In the rows, zero is written as 128.
Facts:
plaflonil | Ψ stegi
drudoti | Ψ lotuk
tevate | Ψ ladusos, trutugar
goba | Δ skozak, drudoti, zavepas, mezo, peva
sopun | Ψ skigrar
befle | Ψ tritutru | σ drurim
flubi | Ψ plofo
baban | Ψ ladusos
breluk | Ψ drigrus | Δ miklura, tokas, sitom, kagil, giso
natre | Ψ foflur, drigrus | Δ toklelo, stunitos, flunir, puskis, stidu
lotuk | Ψ sopun | Δ zavepas, stegi, plaflonil, famipla | σ drudoti, zedrel, stenan, rezil
noflar | Ψ lirom
trebromen | Ψ bredrezol | σ fliflas, volur, breflus
zini | Ψ toklelo
bifa | Ψ losti, peva
perim | σ klogus
bredrezol | Ψ stidas | σ grarusim
volur | Ψ rala, flubi, ganekon
sokles | Ψ motis
kagil | Ψ griki, bakim
modribris | Δ stusiplel
stato | Ψ steflik, kletrakon, flubi | σ flatrul
mufom | Ψ sosori, pleska
pleska | Ψ tratir
brekli | Ψ zavepas, sopun, zazal | Δ viklen, dresi, rezil
nugipli | Ψ kisto | Δ vumo
falam | σ riklol
dogon | Ψ gitik
fluplem | Δ nufur, fladretem | σ zaku, trinezu, lapebrim, dogon, stiper
famipla | Ψ driklestel, dogon
flezik | Ψ toklelo | Δ ziskom, dinok, lapebrim
balus | Ψ zuden
zedrel | Ψ vegradrik | Δ ziskom, stiper
goflak | Δ skopler, toklelo, sokles, sosori
drigrus | Ψ dinok, flubi | Δ gresum, tukul, kletrakon, zuza, flubi, tratir
klaflan | Δ balus, drakulis
bakim | Δ ludre, trebromen, dresi, rezil
ditre | Ψ livu | σ stusiplel, kletrakon
fupla | σ bostik, balus
bepo | Ψ fliflas, stenan, flomik, bakim
nado | Ψ trutugar | σ fliflas, breflus
firas | Ψ plaflonil, giso | Δ drudoti, plugre, flitrum, famipla
brupem | Ψ bruzem
mitik | Ψ pleska | Δ skeko, tokas, ludre
mevor | Ψ zavepas | Δ lirom, stenan | σ riklol, mufom
vumil | Δ skeko, vume, befle, doste
ladusos | Ψ pleska
ragri | Δ motis, tokas, fiklin, rezil, puskis
grafur | Ψ klostin
flunir | Ψ broklabi, fisek, dogon
kletrakon | Ψ flubi
tritutru | Ψ flubi | Δ plofo, vegradrik, skigrar | σ tokas
lirom | Ψ zini, klora
trutugar | Ψ flener | Δ skagapen, trinezu, broklis
tokas | Ψ zini
ganekon | Δ baban, volur
reramok | Δ tradas, kisto, gresum, stusiplel, flubi
fibo | Ψ bezun, movin | σ lirom, modribris, goflak
drakulis | Ψ stato
stidas | Ψ rala
dinok | Ψ plofo
riklol | Ψ stusiplel, pugra, broklis
lafur | Ψ naskon, pugra | Δ drudoti, poki, rezil, stidu
puskis | Ψ refir, mezo, fami
fladretem | Ψ reramok | σ festuk, stidu
klogus | Ψ furuklor
felus | Δ garatu, vumo
sosori | σ trasa, flomik
plure | σ bifa, flatrul
plugros | Δ zuden, gresum, foflur
supas | Ψ refir, dramalas, motis, mezo | Δ zini, tokas, steklo, grafur, broklis, stidu
drupu | Ψ kletrakon | Δ flosom
bosti | Ψ tropa
puskal | Ψ peva
nebrol | Ψ garatu | Δ motis, poki, bezun, sosori
gresto | Ψ miklura, famipla
patri | Ψ lotuk, drakulis, stidu | Δ kezudrok, mufom, goklos
foflur | Ψ breluk
driskur | Ψ baban, kagil | σ dinok, ludre, dogon
seklara | Ψ bredrezol, nufur
gitik | Δ plure, viklen, vegradrik
rapu | Ψ puskis
rami | σ trinezu, zazal, flosom
zuden | Ψ griki, flomik
fami | Ψ motis, livu | Δ flidri, kisto, skopler, bosti
fiklin | Ψ zafem
zaku | Ψ trutugar, baban, kagil | Δ plure, riklol, steklo, grafur
breflus | Ψ plugros, peva
stegi | Ψ plugros
skugre | Δ tradas, driskur, kletrakon, plaflonil, griki, bostik, stenan | σ rapu
miklura | Ψ poki
klora | Δ flidri, dramalas, foflur
broklabi | Ψ steflik, bresku, klupo | Δ tipulol, poki, gresto, flitrum
skagapen | σ steflik, felus, bilo
gresum | σ bifa, verul, stiper
kisus | Ψ zini, fikle, bredrezol | Δ skopler, ladusos, perim | σ tipulol
flomik | Ψ poki, goba
flatrul | Ψ nufur | Δ vume, viklen
plaflom | Ψ seklara | σ grarusim
pugra | Δ skozak, poki, stegi, grarusim, bilo, fiklin
druva | σ gaflok, viklen
trofo | Δ zini, rala, vume | σ drudoti, lapebrim
gruzis | Ψ peva | Δ gaflok, lubrin, bezil, bilo
grarusim | Ψ bruzem, grafur
rogretal | Δ ruflu, ladusos, naskon, breflus
trinezu | Ψ pleska
zafem | Δ kisto, gresum, fisek, bidus, vegradrik
plugre | σ vatosum, trasa, pleska
skopler | Ψ druva, rezil
bira | Ψ dinok | Δ bosti, bezun, seklara, vumo, kagil
tukul | σ boskar
vatosum | Ψ flezik | Δ losti, dinok, zogul, flitrum, doste
stunitos | Ψ brekli
ludre | Ψ goba
broklis | Ψ tevate
verul | Ψ zuza, griki | Δ trebromen, stenan
kekis | Ψ plaflom | Δ drurim, plofo, stunitos, flosom, driklestel
giso | Ψ tropa
klobrak | σ revon, grarusim, vumo
nosi | Ψ ragri | Δ puskis
vume | Ψ zazal | σ poki
flitrum | σ boskar
soni | Ψ puskal
bezun | Ψ gresum, gruzis | σ motis, nugipli, puskal, dresi, broklis
livu | Ψ gruzis, flener
doste | Ψ lubrin, tritutru | σ supas, sopun
griki | Ψ mevor, naskon
regrigim | Ψ nado | Δ gaflok, skozak, driklestel | σ gaflok, kletrakon, dresi, bakim
rala | Ψ plofo
bruzem | Ψ vofle, giso
vofle | Ψ puskis | Δ skeko, driskur, rami
mistel | σ stunitos, flener, noflar, klomalar, dogon, ragri
festuk | Ψ soni
fliflas | Δ bezil, trebromen, flitrum
tipulol | Ψ sopun
bilo | Ψ sitom
dramalas | Ψ rala | σ bepo, ludre
peva | Ψ stidas
poki | Ψ flatrul, giso
steflik | Δ zini, rapu, famipla
tradas | Ψ fikle
kisu | Ψ klogus | Δ tradas, fupla, trinezu, tevate, ledus
mezo | Ψ broklabi, breluk
driklestel | Ψ toklelo, stiper | σ mufom
motis | Ψ volur, mezo, livu, skigrar
tropa | Ψ mezo
lubrin | Ψ brekli | σ refir, rogretal, ludre
boskar | Δ skeko, volur
movin | Ψ bira, breflus | Δ bidus, doste
furuklor | Ψ refir, peva | Δ sokles, baban, stidu
ledus | σ nebrol, klostin, vumo, gitik, flomik
zede | Δ stusiplel, bezun, drakulis
zogul | Ψ pleska | σ gaflok, sazeso, livu, flosom, stidu
stidu | Ψ sokles
traflak | Ψ steflik, mezo, peva | Δ kezudrok, grafur
goklos | Ψ bezun
skozak | Ψ naskon, livu | σ soni, puskis
zazal | Ψ puskal | Δ bepo, losti, gresum
kefli | Δ dramalas, motis, goklos
flidri | Ψ ladusos, festuk
zuza | Ψ fiklin | σ drupu, bidus
refir | Δ toklelo, sokles
toklelo | Ψ revon, plaflom
kezudrok | Ψ pluplel
skeko | Ψ stato
pluplel | Ψ ruflu | Δ stiper | σ skopler, nebrol
bidus | Ψ soni, festuk
fikle | Ψ flunir

Known rows:
[121  79 131 165 158  53 158  95 121 190 115 110 106  35 144 130 153 208
 162 122 152 121 165  99  65 121 105 105  92 113 143 147 111 120 162  83
 129] : mitik
[109 135 123 128 140 105 123 117 140 142  95  87 132 111 134 117 150 163
 139 138 110 161 121  99 132 103 106 116  85  99 119 167  92  83 148 125
 128] : refir
[121 131 125 131 123  77 122 102 137 149  92  75 123 140 192 117 139 133
 102 130 131 132 162 125  99 105  89 113  85  89 148 164  92  98 170 134
 139] : gresum
[133 115 130 139 136  79 133 103 156 162  79  96 163 116 160 110 149 165
 153 144 136 135 135 136 134  99  84 125  94  99 147 156  93  99 161 105
 141] : drakulis
[124 122 113 129 131  74 123 127 151 170  80 109 185 106 143 104 160 154
 142 149 106 166 107 173 133  75 115 128 102 133 149 149 102 109 153 113
 105] : puskis
[128 194 144 122 144  75 169  74 116 104  66 115 113 113 135 133  95 155
 165 113 110 166 106 140 133 129 107  96 146 173 135 131 118  65 128  84
 122] : gruzis
[122 123 125 121 154 108 117 102 135 146  79  84 127 131 151  97 139 145
 134 142 132 148 144  95 103 116 102  92  78  89 146 156  83 109 158  96
 126] : skugre
[122 125 119 131 153  65 139 119 161 155  81  88 160 108 142 114 135 188
 158 146 126 195 126 102 124 120  99 114  83  91 120 133  95 115 166 108
 112] : nebrol
[112 126 116 128 122  92 114 114 140 143 102  87 133 113 146 119 170 164
 123 139 121 157 130  98 130 102 108 125  85  85 119 166  90  87 158 132
 130] : flener
[114 135 116 131 103  73 118 111 158 144 104 101 146  98 134 114 173 173
 128 126 129 149 131 117 140 109 120 133  93  94 121 174  96  96 153 128
 128] : dogon
[113 113 112 128 140  58 127 121 149 151  88  79 159 128 170 132 137 178
 140 153 113 193 132 105 114 113  72 114  80  88 111 136  78  92 174 132
 131] : vumo
[120 145 140 112 140  84 101 116 148 156  90  88 103 117 161 104 135 144
 124 132 128 135 150 111  95 117 100 104  83  89 149 169 106 113 168 132
 115] : trofo
[129 128 112 133 132  75 118 121 154 166  71 112 181 108 150 101 157 145
 138 138 125 155 114 167 134  73 118 135 101 118 155 144  98 125 153  94
 101] : mezo
[121 108 127 141 141  76 133 113 148 170  87  93 161 109 159 109 149 162
 140 146 125 146 134 140 116  91  96 121  90 113 145 152  98 105 157 117
 129] : kagil
[122 103 114 138 138  79 129  97 122 154 100  86 130 117 170 119 152 161
 129 146 124 137 149 102  94 114  85 105  86  96 138 153  79  95 170 113
 141] : tratir
[128 116 116 139 139  79 141 114 150 165  84  87 171 112 157 103 149 156
 145 146 126 151 129 148 125  87 102 126  89 111 149 153  90 101 161 118
 129] : bosti
[121 108 113 131 128  73 124 104 133 162  79  98 164 119 158 108 162 151
 136 143 130 148 134 138 114  99 108 114  92 108 153 152  91 116 159  94
 124] : griki

Rows:
No name comes twice in this set of rows, the named rows included.
[104 126 133 121 137 105 109 117 151 146  96  91 119 112 129 110 158 171
 131 135 115 161 139  82 129 111 108 112  82  86 116 165  97  95 142 132
 120] -> ragri
[123 189 155 122 134  59 172  63 111 104  60 122 111 124 153 148  94 165
 162 116 108 164 105 151 139 129  95  95 162 183 128 124 115  46 122  90
 141] -> peva
[120 176 132 117 113  51 144  84 140 122  83 111 121 111 139 120 120 167
 145 130 105 150 124 143 133 140  97 104 125 148 131 143 107  69 157 114
 131] -> bifa
[119 104 107 140 132  84 125  92 136 159  80  91 161 136 160 117 144 158
 119 155 117 151 143  97 116 106  80 110  82 101 121 160  79  71 166 128
 128] -> stusiplel
[134 119 123 136 146  84 133 104 131 160  79  87 154 121 172 111 143 147
 136 139 141 136 134 140 109  97  98 117  91 104 161 152  91 107 161  96
 133] -> zuza
[142 125 113 149 146  85 125 108 137 174  65 102 172 110 157 110 138 129
 138 136 138 142 124 137 111  85 110 130  89 108 152 174 103  95 153 102
  97] -> ditre
[111  99 128 131 136  67 120 111 147 179  89 106 160 107 151 121 158 170
 143 153 120 153 126 143 122  91  96 116  98 115 142 152 100 102 157 117
 123] -> tokas
[139 131 105 135 140  92 138 128 160 161  72  93 189  98 134  75 153 138
 150 147 127 160 110 159 121  89 134 128  72 119 162 165  96 126 157 107
 102] -> fami
[120 127 122 135 119  83 126 109 149 148  97  95 147  99 142 119 170 165
 138 127 132 152 127 120 136 105 113 134  92  94 133 166  94  96 154 117
 131] -> noflar
[135 143 109 121 128  72 116 106 158 147  94 107 131 100 142 104 146 159
 143 145 118 133 139 126 118 127  94 116  91 102 142 158  93 113 185 116
 117] -> zedrel
[133 122 136 160 152  88 147  94 123 170  60  89 161 121 176 120 113 133
 135 128 139 143 131 132 110  80  94 122 101 123 143 167 107  74 137 105
 119] -> bezun
[119  83 114 159 143  47 157  95 128 182 120 107 126  53 147 130 158 204
 157 137 126 123 158 106  87 121  89 114  95 123 132 140 102 103 172 101
 140] -> mufom
[114 125 125 136 121  75 122 119 149 157  99 101 152  93 148 125 170 173
 136 130 124 153 132 131 142  90 110 137  98 101 126 164 101  96 149 124
 130] -> stunitos

The same elements again, as new rows of numbers:
Known rows:
[140 132 126 132 134 141 134 123 141 156 134 142 109 126 124 126 161 151
 115 102 130 123 108 130 134 124 153 142 121 142 124 125 135 135] : bezil
[124 128 101 140 121 162 147 150 100 118 109 115 128 123 108 120 169 150
 113 115 141 121 158 136 134 114 140 140 135 118 155 123 128 135] : kagil
[107 149 116 134 120 140 139 143 134 112 147 123 168 135 111 118 129 118
 140 148 121 117 160 109 132 112 124 117 148 106 151 136 118 134] : fami
[143 127 118 110 126 154 138 125 136 166 113 122 118 118 140 139 148 147
 107  96 135 138 140 128 168 136 125 161 123 152 119 124 136 126] : plure
[126 133 127 139 116 154 133 138 118 121 126 129 144 123 127 142 119 115
 109 115 134 119 172 104 141 118 129 152 129 107 146 129 136 142] : goklos
[123 113 100 132 101 133 131 145 155 115 122 132 101 121  93 137 190 119
 203 125 131 103 128 136 146 156 112 118 114 132 179  98 126 123] : naskon
[122 125 131 134 166 125 145 123 118 143 158 142 118 135 108 111 162 127
 125  98 131 132  94 124 124 123 169 115 127 124 136 130 145 125] : klomalar
[133 123 106 108 147 126 149 116 136 174 121 118 109 150 134 115 150 120
 131 105 135 148 124 141 148 122 137 134 129 144 131 117 138 121] : reramok
[108 152 125 134 116 130 142 126 145 131 148 125 159 141 132 118 130 123
 125 138 123 112 146 102 139 112 127 118 135 114 139 129 123 142] : vofle
[130 104 158 148 161 126 133  96 128 161 152 123 130 145 149 142 156 114
  74  95 162 142 123 128 116 125 197 143 128 104 154 146 146 152] : lirom
[144 138 117 116 128 155 141 128 148 166 130 127 134 130 142 130 160 163
 121 116 132 137 116 123 153 135 135 149 125 147 122 135 137 128] : mistel
[107 121 108 157 123 112 154 146 113 134 135 141 113 143  96  91 148 111
 161 126 126 104 137 126 116 111 135  99 118 108 160 104 118 137] : flener
[105 113 133 121 162 133 131 108 151 131 168 131 109 122  90 131 185 105
 152 109 130 134  81 128 122 135 140 113 133 125 173 123 148 103] : rogretal
[ 96 138 144 146 143 113 137 110 125 130 167 138 159 148 124 118 121  96
 108 125 128 120 133 100 113 116 145 106 131  94 150 127 130 138] : drupu
[117 148  93 117 124 145 131 140 118 112 105 120 166 123 101 133 136 138
  93 113 115 140 163 119 172 123 100 137 148 148 141 131 122 132] : regrigim
[112 139 123 122 103 107 168 112 132 154 130 106 129 146 157 112 151 112
 152 141 142 128 150 138 141 111 128 123 131 116 149 122 117 127] : plugros
[138 117 128 127 159 129 141 123 103 144 138 131 108 142 112 114 149 104
 116  89 132 141 121 131 131 112 149 129 117 126 137 116 149 127] : sazeso

Rows:
No name comes twice in this set of rows, the named rows included.
[129 110 136 118 127 140 125 112 163 148 138 128  90 108 113 141 191 129
 179 105 137 127  97 139 143 158 130 133 110 140 156 116 148 111] -> ruflu
[112 132 146 118 157 112 138 101 117 145 159 124 138 148 137 120 123  89
 103 105 133 147 123 119 138 102 149 130 129 108 135 132 145 125] -> flatrul
[120 125 143 114 157 108 150  95 122 167 161 129 104 148 147 107 132  92
 118  95 134 153 116 121 137 105 157 124 116 112 132 116 148 120] -> gitik
[121 137 129 124 173 145 142 118 119 132 157 133 126 133  87 115 155 127
 106 100 129 141  97 121 138 111 170 121 131 128 130 137 143 113] -> nebrol
[ 96 133 102 148 158 155 122 149  99  74 141 142 154 125  41 107 150 138
  82 112 108 133 114 108 126 102 144 111 146 126 158 136 132 130] -> zaku
[119 149 104 144 104 168 127 164 127 109 116 138 163 110 102 147 143 163
  95 125 127 108 160 103 154 135 119 149 139 134 136 138 115 150] -> skozak
[125 127 128 117 176 153 163 122 104 126 147 112 121 135 110 100 170 123
 107 105 136 152 110 143 127  92 185 123 140 115 157 147 145 109] -> nugipli
[ 92 120 128 129  66 128 153  81 187 143 139 102  89 209 126  84  95  70
 161  93 125 118 143 122  91  91 165  99 125  79  82  76 131 122] -> steflik
[120 134  91 129 118 124 150 147 120 130 108 127 138 147  97 105 145 121
 130 120 119 133 158 129 158 110 116 120 137 133 142 103 121 130] -> trutugar
[133 131 110 119  63 199 130  95 216 152 110 111  88 163 100 123 133 159
 125  77 126 132 113 131 123 130 175 142 139 122  56 121 133 129] -> skagapen
[106 133 157 136 119 145 128 121 133  92 183 134 134 107 116 145 159  89
 172 123 130  98 126 107 122 137 116 128 118  93 177 116 134 123] -> breflus
[121 121 105 141 154 117 154 146 109 142 127 140  92 147  70  91 174 134
 152 106 129 124  98 144 125 107 144 111 117 142 135  99 121 114] -> pleska
[113 130 126 129 117  95 162 119 120 141 147 127 123 161 138 108 127  72
 162 135 130 118 166 115 132  98 124 114 117 104 154  96 125 129] -> refir
[105 130 100 127 144 146 139 134 106 110 109 111 136 126  82 117 170 157
  90  98 129 139 118 142 148 112 145 128 148 135 144 133 121 122] -> mitik
[117 133  83 134 122 116 153 136 137 153 113 131 120 147  86 101 155 143
 140 128 125 123 121 132 141 122 122 112 130 156 139 114 115 117] -> pugra

The same elements again, as new rows of numbers:
Known rows:
[141 152 121 158 150 112 111 132 128 118 124 140 117] : gresum
[110 135 129 131 131 126 130 101 131 143 145 140 147] : nado
[127 177 153 147 102 109 145 126 126 138 123 122 141] : lubrin
[139 174 100 137 163 123 112  87 101 116 113 131 131] : klobrak
[135 106 132 134 110 101 128 146 123 129 120 114 153] : stidu
[117 109 129 118 129 104 125 133 133 132 177 129 123] : zedrel
[138 135 119 130 157 146 114 133 132 120 120 150 116] : zafem
[118 117 137 109 123 129 132 136 120 134 131 121 128] : bilo
[107 132 135 124 136 116 127 111 131 141 151 133 149] : flezik
[119 129 130 123 116 124 133 117 117 138 125 117 143] : foflur
[122 126 132 124 114 126 132 126 127 135 129 118 136] : goklos
[ 98 127 108 116  47 152 149 124 151 124 162  96  94] : stidas
[152 110 126 137 141 118 117 162 130 111 105 135 132] : gaflok
[127 118 126 125 132 124 130 118 140 144 130 135 145] : trutugar
[111 139 123 113 116 159 130 123 101 121 130 158  81] : plofo
[138 146 129 123 159 139 116 136 119 119 119 141 110] : zavepas
[146 119 123 132 143 133 121 148 138 111 103 137 130] : dresi

Rows:
No name comes twice in this set of rows, the named rows included.
[142 155 115 168 143 107 113 131 136 114 117 143 130] -> rami
[139  93 141 125 140 123 143 113 138 149 124 146 153] -> tevate
[126 112 134 113 117 127 140 129 133 137 136 113 132] -> bidus
[144 122 115 143 147 131 111 146 146 112 111 152 130] -> bakim
[140  50 153 131 182 132 146 114 147 123 175 186 180] -> ladusos
[147 149 137 135 148 170 128 165 151  91 116 122 110] -> rogretal
[120 149 116 128 130 108 127  93 103 136 126 113 151] -> plaflom
[137 143 121 157 154 108 109 141 126 119 133 154 108] -> trofo
[131 104 132 129 114 123 138 130 137 133 121 129 156] -> broklis
[111 136  99 119  51 137 139 138 185 114 163  53 101] -> furuklor
[129 102 138 130 138 125 140 117 137 136 141 139 153] -> flidri
[155 126 117 111 165 134 121 131 103 117  96 127 111] -> trasa
[111 141 122 127 113 125 129 114 129 136 138 114 132] -> vume
[137 168 152 155 102 105 148 127 139 138 122 129 141] -> driskur

